Here is a tiny trained network, its code and every weight. The questions are about switching its units off for an input and a target symbol, where a switched-off unit gives its printed mean instead of its output.

import numpy as np


def w(rows, s, z=0):
    codes = np.array(rows[::2]) - 128.0
    scale = np.full(codes.shape[1], s)
    scale[-1] = z or s
    return codes * scale


def norm(h):
    return h / np.sqrt((h * h).mean(-1, keepdims=True) + 1e-5)


def softmax(a):
    e = np.exp(a - a.max(-1, keepdims=True))
    return e / e.sum(-1, keepdims=True)


def log_softmax(a):
    a = a - a.max(-1, keepdims=True)
    return a - np.log(np.exp(a).sum(-1, keepdims=True))


def net(x, mask):
    ids = ['βδζηλπφ'.index(c) for c in x.split()]
    T = len(ids)
    res = E[ids] + P[:T]
    u = 0
    for l in range(3):
        r = norm(res)
        for j in range(2):
            rows = slice(3 * j, 3 * j + 3)
            q, k, v = (r @ M[l][rows].T for M in (Q, K, V))
            z = softmax(np.where(np.tri(T) > 0, q @ k.T / 3**0.5, -1e9)) @ v
            o = O[l][rows]
            res = res + np.where(mask[u + j], z, o[:, -1]) @ o[:, :-1]
        u += 2
    return log_softmax(norm(res)[-1] @ U[:, :-1].T + U[:, -1])


Q, K, V, O = {}, {}, {}, {}
E = w([
[135,77,11,175,98],'β',
[159,172,88,213,178],'δ',
[95,180,127,3,107],'ζ',
[246,166,152,116,100],'η',
[175,85,10,123,159],'λ',
[47,179,72,129,104],'π',
[137,134,17,103,182],'φ',
],0.016)
P = w([
[146,253,59,137,36],'0',
[144,222,75,122,57],'1',
[138,209,96,128,79],'2',
[137,192,100,127,99],'3',
[132,179,103,129,118],'4',
[132,165,107,127,134],'5',
[132,152,113,122,152],'6',
[129,143,120,124,168],'7',
[126,133,131,119,182],'8',
[120,123,146,110,194],'9',
[105,124,151,106,212],'10',
],0.011)
Q[0] = w([
[151,56,253,70,36],'0.h1',
[92,173,143,108,117],'0.h1',
[122,114,90,112,139],'0.h1',
[153,59,141,92,127],'0.h2',
[149,146,47,90,157],'0.h2',
[171,212,73,147,132],'0.h2',
],0.03)
K[0] = w([
[203,221,88,125,56],'0.h1',
[159,151,94,188,182],'0.h1',
[105,85,76,151,167],'0.h1',
[148,189,123,115,40],'0.h2',
[135,114,250,80,133],'0.h2',
[158,93,155,93,194],'0.h2',
],0.018)
V[0] = w([
[134,129,206,130,86],'0.h1',
[165,8,125,149,71],'0.h1',
[6,59,145,124,94],'0.h1',
[254,107,139,222,77],'0.h2',
[8,148,14,202,162],'0.h2',
[72,75,66,116,67],'0.h2',
],0.011)
O[0] = w([
[83,87,75,172,178,27],'0.h1',
[124,8,157,171,90,56],'0.h1',
[176,174,154,241,91,8],'0.h1',
[58,106,98,163,198,187],'0.h2',
[74,187,247,93,113,136],'0.h2',
[166,80,204,114,138,74],'0.h2',
],0.012)
Q[1] = w([
[171,133,158,179,145],'1.h1',
[73,193,154,8,153],'1.h1',
[139,215,194,194,155],'1.h1',
[160,215,102,49,142],'1.h2',
[108,164,168,246,95],'1.h2',
[194,120,67,91,157],'1.h2',
],0.015)
K[1] = w([
[81,106,125,154,35],'1.h1',
[178,218,175,102,153],'1.h1',
[82,160,180,104,147],'1.h1',
[250,109,99,130,212],'1.h2',
[104,57,128,213,35],'1.h2',
[188,182,86,120,178],'1.h2',
],0.013)
V[1] = w([
[67,130,126,87,39],'1.h1',
[234,191,150,106,184],'1.h1',
[225,2,144,228,111],'1.h1',
[119,178,109,200,80],'1.h2',
[93,95,116,171,9],'1.h2',
[170,105,173,174,178],'1.h2',
],0.0086)
O[1] = w([
[209,102,138,188,134,142],'1.h1',
[81,103,82,142,91,159],'1.h1',
[80,249,107,46,164,4],'1.h1',
[116,189,136,119,136,112],'1.h2',
[106,135,147,209,2,83],'1.h2',
[34,141,202,20,97,88],'1.h2',
],0.0088,0.018)
Q[2] = w([
[28,162,134,74,126],'2.h1',
[215,137,159,190,133],'2.h1',
[15,152,169,193,175],'2.h1',
[152,19,62,180,204],'2.h2',
[166,186,21,198,108],'2.h2',
[137,172,38,3,207],'2.h2',
],0.012)
K[2] = w([
[172,186,229,170,219],'2.h1',
[140,104,137,4,39],'2.h1',
[25,98,203,127,165],'2.h1',
[102,46,65,194,197],'2.h2',
[88,170,22,157,109],'2.h2',
[223,198,38,141,196],'2.h2',
],0.012)
V[2] = w([
[176,117,151,130,100],'2.h1',
[73,93,80,78,34],'2.h1',
[97,118,191,110,117],'2.h1',
[195,83,160,118,94],'2.h2',
[53,127,173,73,73],'2.h2',
[132,120,146,247,123],'2.h2',
],0.012)
O[2] = w([
[114,122,154,91,164,132],'2.h1',
[228,95,175,205,190,101],'2.h1',
[149,149,88,170,76,59],'2.h1',
[51,118,109,131,183,124],'2.h2',
[164,128,125,221,254,1],'2.h2',
[134,115,87,95,58,90],'2.h2',
],0.0091,0.0089)
U = w([
[107,86,139,202,50,254],'β',
[17,150,129,81,82,108],'δ',
[251,119,121,110,74,50],'ζ',
[127,102,15,168,165,161],'η',
[77,7,167,123,140,74],'λ',
[144,199,117,199,104,249],'π',
[128,165,189,88,195,76],'φ',
],0.014,0.0049)

Each question gives the input, a string of symbols that net reads in full, and the target symbol t.
The units are the heads (3 rows each of Q, K, V and O). Each row of codes is followed by its name. A weight is (code - 128) times the scale printed after its matrix; where a second scale follows, it is the last column's (O and U).
mask holds one flag per head, layer by layer. A switched-off head (its flag False) gives its mean, the last column of its rows in O, instead of its output. The means were averaged over made-up inputs and are rounded, as every weight is.
A unit's drop is (log p(t) with every unit on - log p(t) with that unit switched off) / (log p(t) with every unit on - log p(t) with every unit switched off).
The circuit of an input: a set's keep is (log p(t) with only the set's units on - log p(t) with every unit switched off) / (log p(t) with every unit on - log p(t) with every unit switched off). Starting from all 6 units, units are removed one at a time, each time the one whose removal leaves the highest keep (on an exact tie, the one counted first), for as long as the keep stays at least 0.8.
units of the circuit, in order: the units of the circuit, biggest drop first
heads that matter: for each layer, one digit per head in row order, 1 if its drop is at least 0.15 and else 0, layers parted by /
drop of u: that unit's drop, to one decimal
input δ φ π φ λ ζ β π π, target π: units of the circuit, in order => (0.h1)
input η δ ζ δ ζ δ η η δ λ π, target λ: heads that matter => 11 / 10 / 01
input π δ δ β π, target β: heads that matter => 10 / 00 / 00
input δ λ ζ ζ δ δ β φ β δ, target β: units of the circuit, in order => (0.h1, 0.h2, 1.h2)
input π δ δ φ δ φ π, target φ: heads that matter => 11 / 00 / 01
input δ δ β λ δ δ β ζ δ β δ, target β: heads that matter => 10 / 00 / 00
input δ π ζ λ π δ ζ β, target ζ: heads that matter => 00 / 10 / 00
input δ δ φ ζ δ, target ζ: heads that matter => 01 / 00 / 00
input ζ β ζ δ, target ζ: heads that matter => 01 / 00 / 10
input φ δ δ β φ, target φ: heads that matter => 01 / 00 / 01
input π π δ, target π: units of the circuit, in order => (0.h1, 0.h2)
input η π δ δ δ δ ζ φ η π δ, target π: heads that matter => 10 / 00 / 00
input η π δ δ β λ δ, target λ: heads that matter => 00 / 00 / 00
input φ φ λ η λ η δ δ, target δ: units of the circuit, in order => (0.h2)
input δ δ β δ π φ π, target φ: heads that matter => 01 / 00 / 01
input η δ λ δ φ φ ζ β β φ δ, target φ: drop of 2.h2 => 0.2
input λ π β, target β: drop of 1.h2 => 0.3
input ζ λ φ, target ζ: drop of 2.h2 => -0.1
